Here is a tiny trained network, its code and every weight. The questions are about switching its units off for an input and a target symbol, where a switched-off unit gives its printed mean instead of its output.

import numpy as np


def w(rows, s, z=0):
    codes = np.array(rows[::2]) - 128.0
    scale = np.full(codes.shape[1], s)
    scale[-1] = z or s
    return codes * scale


def f(y):
    return np.maximum(y, 0)


def softmax(a):
    e = np.exp(a - a.max(-1, keepdims=True))
    return e / e.sum(-1, keepdims=True)


def log_softmax(a):
    a = a - a.max(-1, keepdims=True)
    return a - np.log(np.exp(a).sum(-1, keepdims=True))


def net(x, mask):
    ids = ['ΓΠΦΩαβζξ'.index(c) for c in x.split()]
    T = len(ids)
    res = E[ids] + P[:T]
    q, k, v = (res @ M[0].T for M in (Q, K, V))
    z = softmax(np.where(np.tri(T) > 0, q @ k.T / 3**0.5, -1e9)) @ v
    res = res + np.where(mask[0], z, O[0][:, -1]) @ O[0][:, :-1]
    y = f(res @ A[0][:, :-1].T + A[0][:, -1])
    res = res + np.where(mask[1:17], y, B[0][:, -1]) @ B[0][:, :-1]
    return log_softmax(res[-1] @ U[:, :-1].T + U[:, -1])


Q, K, V, O, A, B = {}, {}, {}, {}, {}, {}
E = w([
[96,40,222,165,93,177],'Γ',
[156,6,144,173,65,195],'Π',
[70,218,241,229,190,96],'Φ',
[175,34,194,190,119,232],'Ω',
[39,11,105,47,91,127],'α',
[210,187,125,119,113,138],'β',
[99,215,198,11,128,96],'ζ',
[177,33,90,107,49,90],'ξ',
],0.013)
P = w([
[78,184,113,131,10,80],'0',
[101,157,131,139,56,215],'1',
[63,175,100,90,164,161],'2',
[106,147,120,120,48,69],'3',
[133,153,143,129,93,191],'4',
[109,111,118,79,160,157],'5',
[135,131,142,100,74,56],'6',
[172,130,165,118,109,174],'7',
[147,74,140,68,171,142],'8',
[162,113,163,84,98,41],'9',
[206,110,188,108,131,158],'10',
[187,45,161,57,183,124],'11',
[184,82,187,81,116,24],'12',
],0.013)
Q[0] = w([
[142,121,192,156,68,181],'head 1',
[102,82,80,201,168,82],'head 1',
[133,122,231,157,1,148],'head 1',
],0.022)
K[0] = w([
[195,105,147,96,235,47],'head 1',
[57,111,151,219,102,168],'head 1',
[242,7,190,76,254,33],'head 1',
],0.014)
V[0] = w([
[66,84,144,60,96,114],'head 1',
[88,61,51,138,184,21],'head 1',
[7,106,110,203,128,97],'head 1',
],0.011)
O[0] = w([
[63,20,84,124,180,88,238],'head 1',
[16,82,191,90,13,189,1],'head 1',
[180,3,204,111,161,90,134],'head 1',
],0.006,0.0061)
A[0] = w([
[93,144,74,139,160,69,108],'neuron 1',
[121,106,177,123,81,59,93],'neuron 2',
[149,86,85,148,155,65,33],'neuron 3',
[95,136,95,116,208,254,138],'neuron 4',
[204,103,200,174,121,172,121],'neuron 5',
[90,96,102,134,165,156,141],'neuron 6',
[78,142,97,118,132,57,108],'neuron 7',
[114,97,99,66,160,137,102],'neuron 8',
[70,184,105,145,104,229,48],'neuron 9',
[202,101,175,177,136,221,69],'neuron 10',
[215,83,170,160,94,169,147],'neuron 11',
[117,135,169,122,185,124,97],'neuron 12',
[64,172,55,163,152,177,143],'neuron 13',
[205,76,118,142,106,192,100],'neuron 14',
[125,147,73,129,203,204,1],'neuron 15',
[148,133,71,149,66,105,109],'neuron 16',
],0.015,0.0085)
B[0] = w([
[105,170,170,105,150,115,183],'neuron 1',
[147,175,89,79,94,115,219],'neuron 2',
[137,185,82,110,151,176,152],'neuron 3',
[123,209,100,74,111,199,190],'neuron 4',
[126,105,192,85,113,57,254],'neuron 5',
[143,128,125,90,169,96,176],'neuron 6',
[134,81,111,199,190,130,187],'neuron 7',
[129,114,163,155,57,127,173],'neuron 8',
[5,101,115,176,104,129,141],'neuron 9',
[180,169,75,221,132,67,208],'neuron 10',
[111,111,82,165,176,245,234],'neuron 11',
[111,86,93,114,61,192,223],'neuron 12',
[216,112,89,113,108,98,166],'neuron 13',
[89,138,182,69,101,84,194],'neuron 14',
[47,18,165,139,100,141,150],'neuron 15',
[76,165,167,181,109,121,149],'neuron 16',
],0.022,0.0096)
U = w([
[183,121,54,105,185,185,216],'Γ',
[51,88,170,122,155,188,145],'Π',
[115,92,208,69,133,90,159],'Φ',
[168,2,152,193,137,166,221],'Ω',
[124,38,53,131,156,100,41],'α',
[184,143,143,157,139,138,48],'β',
[96,76,110,129,201,102,105],'ζ',
[119,86,54,174,107,139,4],'ξ',
],0.0067,0.0045)

Each question gives the input, a string of symbols that net reads in full, and the target symbol t.
The units are the heads (3 rows each of Q, K, V and O) and the neurons (one row each of A and B). Each row of codes is followed by its name. A weight is (code - 128) times the scale printed after its matrix; where a second scale follows, it is the last column's (O, A, B and U).
mask holds one flag per unit, heads first, then neurons. A switched-off unit (its flag False) gives its mean, the last column of its rows in O or B, instead of its output. The means were averaged over made-up inputs and are rounded, as every weight is.
A unit's drop is (log p(t) with every unit on - log p(t) with that unit switched off) / (log p(t) with every unit on - log p(t) with every unit switched off).
The circuit of an input: a set's keep is (log p(t) with only the set's units on - log p(t) with every unit switched off) / (log p(t) with every unit on - log p(t) with every unit switched off). Starting from the 12 units with the biggest drops (on a tie, the unit counted first), units are removed one at a time, each time the one whose removal leaves the highest keep (on an exact tie, the one counted first), for as long as the keep stays at least 0.8.
circuit, biggest first: the units of the circuit, biggest drop first
unit that matters most: the unit with the biggest drop
top k neurons: the k neurons with the biggest drops, biggest first
input β α Π Φ Φ Φ ζ Φ, target Γ: top 2 neurons -> (neuron 13; neuron 5)
input Φ Γ Φ Γ ξ Φ Ω ζ ζ Φ Π, target Γ: circuit, biggest first -> (head 1; neuron 4)
input Γ ζ Φ Π Γ Γ Φ Γ Φ ζ Ω, target Γ: circuit, biggest first -> (neuron 11)
input Φ Φ Φ β Φ, target ξ: circuit, biggest first -> (neuron 9; head 1; neuron 13)
input Φ Γ Φ Φ ζ β Φ Γ, target ξ: circuit, biggest first -> (head 1; neuron 9; neuron 10)
input Φ Γ Φ Γ Π Π Φ Φ β α β, target ξ: top 3 neurons -> (neuron 9; neuron 13; neuron 10)
input Φ Π Φ Π ζ β Γ α ζ, target Π: circuit, biggest first -> (neuron 15; neuron 10; head 1)
input Φ Γ Φ Π Ω Π Π, target Π: circuit, biggest first -> (neuron 11; neuron 14; neuron 16)
input Π Γ ξ Γ Φ α Ω Ω Φ β, target β: circuit, biggest first -> (head 1; neuron 5; neuron 16; neuron 11)
input ζ ζ β Π Π, target ξ: circuit, biggest first -> (neuron 10; head 1; neuron 9)
input ζ Γ ζ Φ Φ Γ Ω Ω α, target Γ: top 3 neurons -> (neuron 3; neuron 5; neuron 6)
input Π Φ Φ β ξ Ω Γ Γ, target β: circuit, biggest first -> (neuron 10; neuron 12)
input Γ Φ Γ Φ Φ Φ Φ β Φ Φ Π Φ ζ, target ζ: circuit, biggest first -> (neuron 7; head 1)
input Γ ζ β Φ ζ ζ Φ α, target Γ: top 2 neurons -> (neuron 5; neuron 4)
input Φ Γ α Φ Π, target Φ: top 3 neurons -> (neuron 14; neuron 5; neuron 6)
input Φ ζ Φ α Π ξ Π Φ, target Π: top 2 neurons -> (neuron 9; neuron 10)
input Γ Ω β Φ Φ Φ Ω Φ Γ β Ω, target ξ: unit that matters most -> neuron 10
input Φ ζ Γ Φ ζ Φ α Φ Ω Γ Π, target β: top 2 neurons -> (neuron 10; neuron 11)
input Φ Φ ζ Φ β Φ, target Ω: top 4 neurons -> (neuron 12; neuron 14; neuron 2; neuron 4)
input Γ ζ Φ Π Φ Φ Π Π Γ Φ Φ ξ, target Π: unit that matters most -> neuron 14
